Below are the code and all the weights of a small trained network. Each question names an input and a class and asks about switching units off, where a switched-off unit gives its printed mean instead of its output.

import numpy as np


def w(rows, s, z=0):
    codes = np.array(rows[::2]) - 128.0
    scale = np.full(codes.shape[1], s)
    scale[-1] = z or s
    return codes * scale


def f(y):
    return y / 2 * (1 + np.tanh(0.7978845608 * (y + 0.044715 * y**3)))


def log_softmax(a):
    a = a - a.max(-1, keepdims=True)
    return a - np.log(np.exp(a).sum(-1, keepdims=True))


def net(x, mask):
    res = np.array(x, float).reshape(1, 8) / 4 @ E
    y = f(res @ A[0][:, :-1].T + A[0][:, -1])
    res = res + np.where(mask, y, B[0][:, -1]) @ B[0][:, :-1]
    return log_softmax(res[-1] @ U[:, :-1].T + U[:, -1])


A, B = {}, {}
E = w([
[141,158,127,229,121],'x0',
[131,125,135,123,122],'x1',
[127,133,123,133,137],'x2',
[129,130,132,132,129],'x3',
[255,34,56,128,156],'x4',
[130,132,121,211,91],'x5',
[95,28,190,172,173],'x6',
[128,130,127,124,141],'x7',
],0.0073)
A[0] = w([
[174,75,88,134,132,114],'n1',
[146,137,97,246,81,159],'n2',
[105,55,167,145,196,100],'n3',
[194,88,107,123,176,136],'n4',
[165,97,100,137,145,53],'n5',
[99,140,123,127,110,27],'n6',
[68,167,175,125,134,83],'n7',
[167,118,141,101,128,180],'n8',
[167,199,109,97,74,34],'n9',
[129,74,210,148,98,38],'n10',
[150,144,128,181,176,51],'n11',
[87,131,113,144,140,9],'n12',
[95,139,168,102,69,53],'n13',
[131,130,83,124,56,100],'n14',
[127,82,193,199,152,119],'n15',
[195,69,150,137,97,74],'n16',
[153,182,78,112,65,99],'n17',
[126,140,111,120,126,1],'n18',
[166,86,67,127,100,74],'n19',
[100,93,119,100,109,136],'n20',
],0.013,0.0067)
B[0] = w([
[79,189,187,173,90,228],'n1',
[98,129,87,20,85,254],'n2',
[231,130,49,87,206,210],'n3',
[79,133,160,175,44,251],'n4',
[117,190,183,198,131,162],'n5',
[164,81,223,196,148,113],'n6',
[50,77,215,184,79,212],'n7',
[63,178,116,83,105,194],'n8',
[150,39,114,200,230,180],'n9',
[107,72,120,174,251,148],'n10',
[176,249,179,136,111,128],'n11',
[187,77,162,220,196,107],'n12',
[78,182,188,157,123,160],'n13',
[118,141,116,100,171,154],'n14',
[149,128,112,71,171,206],'n15',
[104,103,117,174,97,188],'n16',
[236,1,97,154,205,210],'n17',
[195,67,176,211,214,102],'n18',
[106,146,173,219,134,200],'n19',
[164,175,124,45,122,153],'n20',
],0.0084,0.0059)
U = w([
[69,166,83,51,32,255],'0',
[54,172,211,226,34,63],'1',
[233,78,110,134,201,60],'2',
[125,204,114,8,1,175],'3',
],0.0066,0.007)

Each question gives the input, the list of numbers given to net, and the class t.
The units are the neurons (one row each of A and B). Each row of codes is followed by its name. A weight is (code - 128) times the scale printed after its matrix; where a second scale follows, it is the last column's (A, B and U).
mask holds one flag per neuron, in row order. A switched-off neuron (its flag False) gives its mean, the last column of its row in B, instead of its output. The means were averaged over made-up inputs and are rounded, as every weight is.
A unit's drop is (log p(t) with every unit on - log p(t) with that unit switched off) / (log p(t) with every unit on - log p(t) with every unit switched off).
The circuit of an input: a set's keep is (log p(t) with only the set's units on - log p(t) with every unit switched off) / (log p(t) with every unit on - log p(t) with every unit switched off). Starting from the 12 units with the biggest drops (on a tie, the unit counted first), units are removed one at a time, each time the one whose removal leaves the highest keep (on an exact tie, the one counted first), for as long as the keep stays at least 0.8.
circuit, biggest first: the units of the circuit, biggest drop first
unit that matters most: the unit with the biggest drop
top k neurons: the k neurons with the biggest drops, biggest first
input [4,-6,-7,1,8,1,-3,-2], class 1: circuit, biggest first -> n19, n1
input [8,0,5,-3,-4,-2,4,-7], class 3: circuit, biggest first -> n2, n15
input [8,-7,4,0,2,2,2,0], class 3: top 2 neurons -> n2, n11
input [5,6,-2,-1,1,-7,8,6], class 2: circuit, biggest first -> n3
input [-3,-5,-5,5,-6,-3,8,-6], class 2: circuit, biggest first -> n3, n10
input [-6,-5,-1,-6,0,1,-6,-7], class 2: top 2 neurons -> n17, n9
input [5,4,8,-3,-6,-1,7,0], class 2: circuit, biggest first -> n3, n15
input [-6,-7,-8,7,-7,3,8,-8], class 2: circuit, biggest first -> n3, n10
input [1,-6,-3,-8,6,0,6,7], class 1: top 2 neurons -> n4, n1
input [7,2,-7,-6,-4,-5,-8,-8], class 2: circuit, biggest first -> n17, n9
input [8,2,1,-1,1,7,-3,2], class 3: top 2 neurons -> n2, n11
input [1,-8,7,-4,-6,6,5,-2], class 0: circuit, biggest first -> n2, n15
input [5,0,0,5,8,-2,-8,2], class 1: circuit, biggest first -> n1, n19
input [7,-7,5,4,-1,6,-5,-3], class 3: circuit, biggest first -> n2
input [1,-8,-4,-8,2,-1,8,-7], class 2: top 2 neurons -> n3, n10
input [4,0,-2,-1,-1,-5,6,7], class 2: top 2 neurons -> n3, n2
input [2,6,-8,-6,6,7,7,-3], class 0: top 3 neurons -> n2, n15, n3
input [7,-6,-1,-1,7,-4,5,1], class 1: top 3 neurons -> n4, n1, n5
input [-5,6,0,4,1,3,7,5], class 2: top 3 neurons -> n3, n10, n2
input [-3,2,-3,4,-8,0,-1,7], class 1: unit that matters most -> n7
